Here is a tiny trained network, its code and every weight. The questions are about switching its units off for an input and a target symbol, where a switched-off unit gives its printed mean instead of its output.

import numpy as np


def w(rows, s, z=0):
    codes = np.array(rows[::2]) - 128.0
    scale = np.full(codes.shape[1], s)
    scale[-1] = z or s
    return codes * scale


def norm(h):
    return h / np.sqrt((h * h).mean(-1, keepdims=True) + 1e-5)


def softmax(a):
    e = np.exp(a - a.max(-1, keepdims=True))
    return e / e.sum(-1, keepdims=True)


def log_softmax(a):
    a = a - a.max(-1, keepdims=True)
    return a - np.log(np.exp(a).sum(-1, keepdims=True))


def net(x, mask):
    ids = ['Ψαβζημ'.index(c) for c in x.split()]
    T = len(ids)
    res = E[ids] + P[:T]
    u = 0
    for l in range(3):
        r = norm(res)
        for j in range(2):
            rows = slice(4 * j, 4 * j + 4)
            q, k, v = (r @ M[l][rows].T for M in (Q, K, V))
            z = softmax(np.where(np.tri(T) > 0, q @ k.T / 4**0.5, -1e9)) @ v
            o = O[l][rows]
            res = res + np.where(mask[u + j], z, o[:, -1]) @ o[:, :-1]
        u += 2
    return log_softmax(norm(res)[-1] @ U[:, :-1].T + U[:, -1])


Q, K, V, O = {}, {}, {}, {}
E = w([
[119,153,166],'Ψ',
[136,79,140],'α',
[128,119,175],'β',
[135,86,94],'ζ',
[116,152,164],'η',
[133,229,245],'μ',
],0.011)
P = w([
[236,136,188],'0',
[126,148,241],'1',
[121,143,253],'2',
[25,224,29],'3',
[225,70,179],'4',
[162,78,185],'5',
[174,78,182],'6',
],0.0041)
Q[0] = w([
[142,109,78],'L0H1',
[184,132,80],'L0H1',
[128,99,195],'L0H1',
[148,153,31],'L0H1',
[179,122,2],'L0H2',
[152,160,117],'L0H2',
[151,135,169],'L0H2',
[76,54,241],'L0H2',
],0.0092)
K[0] = w([
[254,115,175],'L0H1',
[138,45,179],'L0H1',
[76,148,104],'L0H1',
[182,106,143],'L0H1',
[150,117,12],'L0H2',
[161,139,113],'L0H2',
[130,39,181],'L0H2',
[67,121,222],'L0H2',
],0.0079)
V[0] = w([
[175,202,140],'L0H1',
[255,119,219],'L0H1',
[135,141,127],'L0H1',
[100,103,67],'L0H1',
[161,152,18],'L0H2',
[158,188,91],'L0H2',
[228,96,138],'L0H2',
[169,158,141],'L0H2',
],0.0068)
O[0] = w([
[131,105,191,123],'L0H1',
[5,188,135,254],'L0H1',
[133,123,129,124],'L0H1',
[182,99,187,74],'L0H1',
[3,152,153,1],'L0H2',
[63,149,133,67],'L0H2',
[121,82,176,194],'L0H2',
[151,100,135,144],'L0H2',
],0.0043,0.0049)
Q[1] = w([
[148,249,111],'L1H1',
[63,11,147],'L1H1',
[217,66,121],'L1H1',
[75,176,102],'L1H1',
[148,171,204],'L1H2',
[144,160,178],'L1H2',
[64,169,158],'L1H2',
[130,158,176],'L1H2',
],0.011)
K[1] = w([
[212,173,90],'L1H1',
[31,101,135],'L1H1',
[161,1,201],'L1H1',
[115,168,89],'L1H1',
[65,155,153],'L1H2',
[82,176,160],'L1H2',
[143,183,168],'L1H2',
[69,204,176],'L1H2',
],0.011)
V[1] = w([
[189,204,56],'L1H1',
[115,128,103],'L1H1',
[248,80,112],'L1H1',
[17,192,27],'L1H1',
[24,99,37],'L1H2',
[61,111,76],'L1H2',
[78,18,109],'L1H2',
[42,2,155],'L1H2',
],0.0047)
O[1] = w([
[171,92,253,2],'L1H1',
[161,128,140,110],'L1H1',
[139,151,161,115],'L1H1',
[213,79,161,29],'L1H1',
[68,226,113,85],'L1H2',
[87,170,135,105],'L1H2',
[34,160,117,175],'L1H2',
[56,73,203,226],'L1H2',
],0.0056,0.0039)
Q[2] = w([
[171,45,192],'L2H1',
[146,50,110],'L2H1',
[113,85,155],'L2H1',
[121,111,78],'L2H1',
[176,53,217],'L2H2',
[95,103,168],'L2H2',
[115,56,102],'L2H2',
[152,254,19],'L2H2',
],0.014)
K[2] = w([
[169,83,247],'L2H1',
[118,115,179],'L2H1',
[130,136,164],'L2H1',
[69,125,144],'L2H1',
[182,91,228],'L2H2',
[100,95,146],'L2H2',
[182,75,89],'L2H2',
[117,218,75],'L2H2',
],0.015)
V[2] = w([
[222,102,74],'L2H1',
[46,53,183],'L2H1',
[77,76,117],'L2H1',
[169,163,94],'L2H1',
[46,115,88],'L2H2',
[219,254,114],'L2H2',
[225,59,188],'L2H2',
[143,155,250],'L2H2',
],0.0045)
O[2] = w([
[99,143,254,44],'L2H1',
[206,170,91,226],'L2H1',
[204,94,29,156],'L2H1',
[44,201,183,75],'L2H1',
[155,157,223,161],'L2H2',
[31,152,17,3],'L2H2',
[128,86,58,139],'L2H2',
[179,168,28,173],'L2H2',
],0.0038,0.0028)
U = w([
[143,180,62,20],'Ψ',
[128,172,78,54],'α',
[127,203,212,252],'β',
[24,167,189,191],'ζ',
[222,62,105,154],'η',
[144,38,248,17],'μ',
],0.015,0.0028)

Each question gives the input, a string of symbols that net reads in full, and the target symbol t.
The units are the heads (4 rows each of Q, K, V and O). Each row of codes is followed by its name. A weight is (code - 128) times the scale printed after its matrix; where a second scale follows, it is the last column's (O and U).
mask holds one flag per head, layer by layer. A switched-off head (its flag False) gives its mean, the last column of its rows in O, instead of its output. The means were averaged over made-up inputs and are rounded, as every weight is.
A unit's drop is (log p(t) with every unit on - log p(t) with that unit switched off) / (log p(t) with every unit on - log p(t) with every unit switched off).
The circuit of an input: a set's keep is (log p(t) with only the set's units on - log p(t) with every unit switched off) / (log p(t) with every unit on - log p(t) with every unit switched off). Starting from all 6 units, units are removed one at a time, each time the one whose removal leaves the highest keep (on an exact tie, the one counted first), for as long as the keep stays at least 0.8.
units of the circuit, in order: the units of the circuit, biggest drop first
most important unit: the unit with the biggest drop
which heads matter: for each layer, one digit per head in row order, 1 if its drop is at least 0.15 and else 0, layers parted by /
drop when u is switched off: that unit's drop, to one decimal
input μ α β β μ μ Ψ, target η: units of the circuit, in order	[L0H1]
input β β ζ α, target η: which heads matter	01 / 10 / 10
input ζ η β β, target η: which heads matter	00 / 10 / 01
input μ η α ζ η Ψ, target Ψ: which heads matter	01 / 10 / 01
input ζ β Ψ, target η: which heads matter	01 / 01 / 01
input μ ζ η, target α: units of the circuit, in order	[L2H2 L1H2]
input Ψ ζ ζ ζ μ η, target α: units of the circuit, in order	[L2H2 L1H2 L0H2]
input μ β ζ α η, target η: which heads matter	10 / 00 / 01
input α η μ ζ β μ ζ, target μ: units of the circuit, in order	[L2H2 L1H1]
input ζ α μ μ η β η, target Ψ: which heads matter	01 / 11 / 01
input ζ η ζ β ζ ζ, target ζ: units of the circuit, in order	[L1H2 L0H2]
input β ζ α, target η: units of the circuit, in order	[L0H1 L2H1]
input ζ β η, target η: which heads matter	01 / 01 / 01
input α Ψ η α, target μ: most important unit	L1H1
input α ζ Ψ, target Ψ: units of the circuit, in order	[L2H2 L1H2 L0H1 L0H2]
input Ψ ζ α ζ α, target μ: drop when L2H1 is switched off	0.3
input ζ α α ζ, target η: drop when L1H2 is switched off	0.4
input ζ α η ζ, target η: drop when L1H2 is switched off	1.0
input β α ζ ζ β β, target η: drop when L0H1 is switched off	0.6
